Below is a small trained network, with its code and all its weights. Each question gives an input and a class and asks what happens when units are switched off, that is, made to give their printed mean instead of their output.

import numpy as np


def w(rows, s, z=0):
    codes = np.array(rows[::2]) - 128.0
    scale = np.full(codes.shape[1], s)
    scale[-1] = z or s
    return codes * scale


def norm(h):
    return h / np.sqrt((h * h).mean(-1, keepdims=True) + 1e-5)


def f(y):
    return np.maximum(y, 0)


def log_softmax(a):
    a = a - a.max(-1, keepdims=True)
    return a - np.log(np.exp(a).sum(-1, keepdims=True))


def net(x, mask):
    res = np.array(x, float).reshape(1, 4) / 4 @ E
    u = 0
    for l in range(3):
        y = f(norm(res) @ A[l][:, :-1].T + A[l][:, -1])
        res = res + np.where(mask[u : u + 4], y, B[l][:, -1]) @ B[l][:, :-1]
        u += 4
    return log_softmax(norm(res)[-1] @ U[:, :-1].T + U[:, -1])


A, B = {}, {}
E = w([
[254,113,116,160,222,74,125,221],'x0',
[78,207,56,48,110,86,170,227],'x1',
[126,128,128,131,128,129,126,131],'x2',
[154,224,140,195,89,29,11,56],'x3',
],0.0049)
A[0] = w([
[52,122,168,139,78,168,135,8,29],'L0N1',
[21,158,145,106,43,132,118,33,141],'L0N2',
[94,87,131,121,112,182,143,70,1],'L0N3',
[6,101,139,110,58,175,129,73,158],'L0N4',
],0.013,0.0032)
B[0] = w([
[185,68,76,102,70,43,29,183,228],'L0N1',
[38,138,32,230,187,253,114,165,248],'L0N2',
[115,31,131,45,83,151,147,133,182],'L0N3',
[168,171,225,25,100,81,224,58,243],'L0N4',
],0.0082,0.013)
A[1] = w([
[134,219,158,153,124,45,92,79,138],'L1N1',
[131,211,146,132,103,41,83,68,74],'L1N2',
[159,60,172,196,193,202,149,67,19],'L1N3',
[188,148,203,200,145,109,101,3,6],'L1N4',
],0.017,0.0018)
B[1] = w([
[197,161,122,155,65,57,201,97,237],'L1N1',
[102,177,146,109,101,166,60,236,221],'L1N2',
[65,151,214,169,70,142,24,241,253],'L1N3',
[158,19,127,136,246,147,217,3,254],'L1N4',
],0.011,0.0065)
A[2] = w([
[69,163,62,171,98,140,35,31,114],'L2N1',
[84,139,166,36,97,124,143,67,36],'L2N2',
[23,248,137,106,135,215,174,49,64],'L2N3',
[117,123,96,71,210,198,145,154,1],'L2N4',
],0.017,0.00086)
B[2] = w([
[218,120,8,203,141,172,55,110,250],'L2N1',
[170,114,187,50,84,126,111,113,252],'L2N2',
[4,239,207,195,160,159,215,84,254],'L2N3',
[86,109,90,105,183,67,120,139,233],'L2N4',
],0.012,0.0084)
U = w([
[166,60,151,8,33,144,110,100,254],'0',
[77,83,205,177,134,170,33,211,146],'1',
[199,96,12,162,100,180,43,108,71],'2',
[202,65,171,189,197,115,199,46,100],'3',
[46,193,214,59,124,139,224,78,151],'4',
[85,113,72,86,214,48,154,190,34],'5',
[60,223,65,227,151,191,139,82,142],'6',
[204,228,102,139,73,59,179,175,113],'7',
],0.011,0.00058)

Each question gives the input, the list of numbers given to net, and the class t.
The units are the neurons (one row each of A and B). Each row of codes is followed by its name. A weight is (code - 128) times the scale printed after its matrix; where a second scale follows, it is the last column's (A, B and U).
mask holds one flag per neuron, layer by layer. A switched-off neuron (its flag False) gives its mean, the last column of its row in B, instead of its output. The means were averaged over made-up inputs and are rounded, as every weight is.
A unit's drop is (log p(t) with every unit on - log p(t) with that unit switched off) / (log p(t) with every unit on - log p(t) with every unit switched off).
The circuit of an input: a set's keep is (log p(t) with only the set's units on - log p(t) with every unit switched off) / (log p(t) with every unit on - log p(t) with every unit switched off). Starting from all 12 units, units are removed one at a time, each time the one whose removal leaves the highest keep (on an exact tie, the one counted first), for as long as the keep stays at least 0.8.
units of the circuit, in order: the units of the circuit, biggest drop first
most important unit: the unit with the biggest drop
k most important neurons: the k neurons with the biggest drops, biggest first
k most important neurons of layer l: the k neurons of layer l with the biggest drops, biggest first
input [3,-3,-4,4], class 3: units of the circuit, in order	[L1N4]
input [6,-2,-4,-1], class 1: units of the circuit, in order	[L0N1, L1N3]
input [2,4,-8,3], class 7: units of the circuit, in order	[L1N1, L0N3]
input [-4,-5,-5,6], class 2: 2 most important neurons	[L0N1, L0N2]
input [2,4,0,-2], class 5: 3 most important neurons	[L0N4, L1N1, L0N2]
input [5,0,-2,-3], class 1: units of the circuit, in order	[L0N1, L1N3]
input [6,0,-3,6], class 3: 2 most important neurons	[L1N4, L0N1]
input [6,-8,1,-3], class 1: 2 most important neurons	[L1N3, L0N4]
input [-5,-6,-1,0], class 0: units of the circuit, in order	[L0N1, L0N4]
input [4,-5,1,-2], class 1: 3 most important neurons	[L1N3, L0N4, L0N1]
input [-4,-8,-2,-1], class 0: 2 most important neurons	[L0N4, L0N1]
input [-6,-8,3,0], class 0: 3 most important neurons	[L0N4, L0N1, L0N3]
input [1,2,-6,-1], class 5: 4 most important neurons	[L0N4, L0N2, L1N3, L1N1]
input [1,-4,5,-3], class 1: units of the circuit, in order	[L1N3]
input [2,-3,1,-7], class 1: 3 most important neurons	[L0N4, L0N1, L1N3]
input [2,0,4,8], class 3: 3 most important neurons	[L1N4, L0N1, L0N2]
input [7,-3,-1,8], class 3: 2 most important neurons	[L1N4, L0N2]
input [7,-2,2,-5], class 1: 2 most important neurons of layer 0	[L0N1, L0N4]
input [3,-2,-3,3], class 3: 3 most important neurons	[L0N2, L1N4, L0N1]
input [7,-1,-8,-2], class 1: most important unit	L0N4
input [-3,-6,3,-2], class 0: units of the circuit, in order	[L0N4, L0N1]
input [5,2,-3,1], class 7: 2 most important neurons of layer 0	[L0N2, L0N3]
input [5,1,1,2], class 7: 2 most important neurons of layer 0	[L0N2, L0N3]
input [3,-2,3,-8], class 1: 2 most important neurons of layer 0	[L0N1, L0N4]
